Below is a small trained network, with its code and all its weights. Each question gives an input and a class and asks what happens when units are switched off, that is, made to give their printed mean instead of their output.

import numpy as np


def w(rows, s, z=0):
    codes = np.array(rows[::2]) - 128.0
    scale = np.full(codes.shape[1], s)
    scale[-1] = z or s
    return codes * scale


def f(y):
    return np.maximum(y, 0)


def log_softmax(a):
    a = a - a.max(-1, keepdims=True)
    return a - np.log(np.exp(a).sum(-1, keepdims=True))


def net(x, mask):
    res = np.array(x, float).reshape(1, 7) / 4 @ E
    y = f(res @ A[0][:, :-1].T + A[0][:, -1])
    res = res + np.where(mask, y, B[0][:, -1]) @ B[0][:, :-1]
    return log_softmax(res[-1] @ U[:, :-1].T + U[:, -1])


A, B = {}, {}
E = w([
[130,126,136,123,134,129,116,128,131,129,130,135],'x0',
[130,123,131,131,133,126,131,125,130,123,129,133],'x1',
[159,142,192,187,168,168,117,84,205,218,81,53],'x2',
[84,240,142,76,134,50,216,39,61,179,67,239],'x3',
[142,10,47,177,189,219,119,59,89,191,203,92],'x4',
[127,131,125,127,139,121,135,129,132,125,133,122],'x5',
[128,121,124,135,119,126,136,127,125,125,117,128],'x6',
],0.013)
A[0] = w([
[123,159,173,112,61,79,113,165,190,116,108,118,193],'n0',
[156,189,170,163,153,107,131,96,120,161,80,147,109],'n1',
[97,100,65,96,107,129,108,153,42,36,164,167,200],'n2',
[82,180,123,119,188,82,203,29,82,237,89,194,16],'n3',
[117,234,186,120,71,112,98,209,254,46,54,108,94],'n4',
[126,96,122,109,83,108,105,163,172,67,151,113,1],'n5',
[66,195,137,86,85,61,152,118,72,89,96,214,163],'n6',
[107,117,130,101,167,165,152,123,90,124,151,143,16],'n7',
[116,148,166,112,80,109,115,150,176,90,109,106,52],'n8',
[112,65,81,93,123,137,111,183,27,64,174,164,5],'n9',
[120,131,103,145,143,148,114,90,49,109,148,141,19],'n10',
[109,154,104,103,139,146,136,43,118,127,111,108,23],'n11',
[126,217,155,86,76,77,143,90,101,109,87,177,134],'n12',
[120,168,119,141,126,115,130,27,103,118,115,153,28],'n13',
[66,212,111,64,92,54,142,135,65,49,118,209,147],'n14',
],0.0097,0.0094)
B[0] = w([
[117,169,125,87,127,66,202,177,63,101,85,174,197],'n0',
[120,162,103,156,133,146,153,112,110,158,105,159,180],'n1',
[140,155,192,60,50,57,197,196,96,147,106,185,211],'n2',
[175,140,206,94,58,30,187,189,134,188,129,167,232],'n3',
[211,147,174,141,37,75,144,221,153,199,159,128,226],'n4',
[76,193,91,94,144,101,189,100,46,40,70,182,153],'n5',
[81,119,98,151,201,169,69,92,120,94,150,130,249],'n6',
[98,137,174,62,144,96,171,112,49,84,97,153,137],'n7',
[160,102,98,150,138,140,86,153,150,187,161,70,158],'n8',
[247,101,136,158,71,102,127,189,201,220,169,91,179],'n9',
[135,169,139,66,145,92,205,115,113,126,83,178,145],'n10',
[129,77,143,135,93,104,130,134,141,176,154,78,144],'n11',
[96,123,83,127,139,169,89,130,116,75,107,117,227],'n12',
[185,97,145,156,66,103,123,178,175,189,208,91,163],'n13',
[103,84,99,116,215,183,104,42,140,73,133,96,252],'n14',
],0.012,0.027)
U = w([
[109,221,141,49,100,65,173,138,23,93,31,219,19],'0',
[191,113,117,134,72,83,130,158,147,165,175,113,255],'1',
[86,51,28,197,228,246,31,33,151,71,117,29,127],'2',
],0.013,0.0068)

Each question gives the input, the list of numbers given to net, and the class t.
The units are the neurons (one row each of A and B). Each row of codes is followed by its name. A weight is (code - 128) times the scale printed after its matrix; where a second scale follows, it is the last column's (A, B and U).
mask holds one flag per neuron, in row order. A switched-off neuron (its flag False) gives its mean, the last column of its row in B, instead of its output. The means were averaged over made-up inputs and are rounded, as every weight is.
A unit's drop is (log p(t) with every unit on - log p(t) with that unit switched off) / (log p(t) with every unit on - log p(t) with every unit switched off).
The circuit of an input: a set's keep is (log p(t) with only the set's units on - log p(t) with every unit switched off) / (log p(t) with every unit on - log p(t) with every unit switched off). Starting from the 12 units with the biggest drops (on a tie, the unit counted first), units are removed one at a time, each time the one whose removal leaves the highest keep (on an exact tie, the one counted first), for as long as the keep stays at least 0.8.
circuit, biggest first: the units of the circuit, biggest drop first
unit that matters most: the unit with the biggest drop
k most important neurons: the k neurons with the biggest drops, biggest first
drop of u: that unit's drop, to one decimal
input [-4,4,-5,-7,-6,4,-6], class 0: unit that matters most : n5
input [-6,6,6,-7,5,1,2], class 2: 2 most important neurons : (n3; n4)
input [-1,5,-2,2,-2,-1,2], class 2: circuit, biggest first : (n14; n3; n6)
input [1,1,0,-5,-2,6,-2], class 0: 2 most important neurons : (n9; n5)
input [1,1,4,5,2,0,-6], class 1: 3 most important neurons : (n0; n2; n13)
input [0,-1,1,-1,-4,-3,-8], class 1: 2 most important neurons : (n4; n2)
input [3,2,5,-1,-8,3,2], class 1: 3 most important neurons : (n4; n8; n2)
input [3,8,0,-7,-7,2,-5], class 0: 3 most important neurons : (n5; n0; n9)
input [7,6,7,-3,5,8,8], class 2: 3 most important neurons : (n3; n4; n2)
input [7,-8,8,1,-2,8,5], class 0: 3 most important neurons : (n9; n13; n0)
input [-4,-8,3,5,1,-2,4], class 1: 2 most important neurons : (n0; n2)
input [-5,-8,-6,-7,-3,-7,-8], class 0: 2 most important neurons : (n5; n2)
input [0,5,0,-1,0,7,3], class 0: drop of n11 : 0.3
input [-1,5,5,8,7,3,-7], class 1: circuit, biggest first : (n13)
input [-3,8,0,-2,-1,-2,-1], class 0: drop of n8 : 1.1
input [-4,-5,-5,1,-1,3,2], class 2: drop of n3 : 0.3
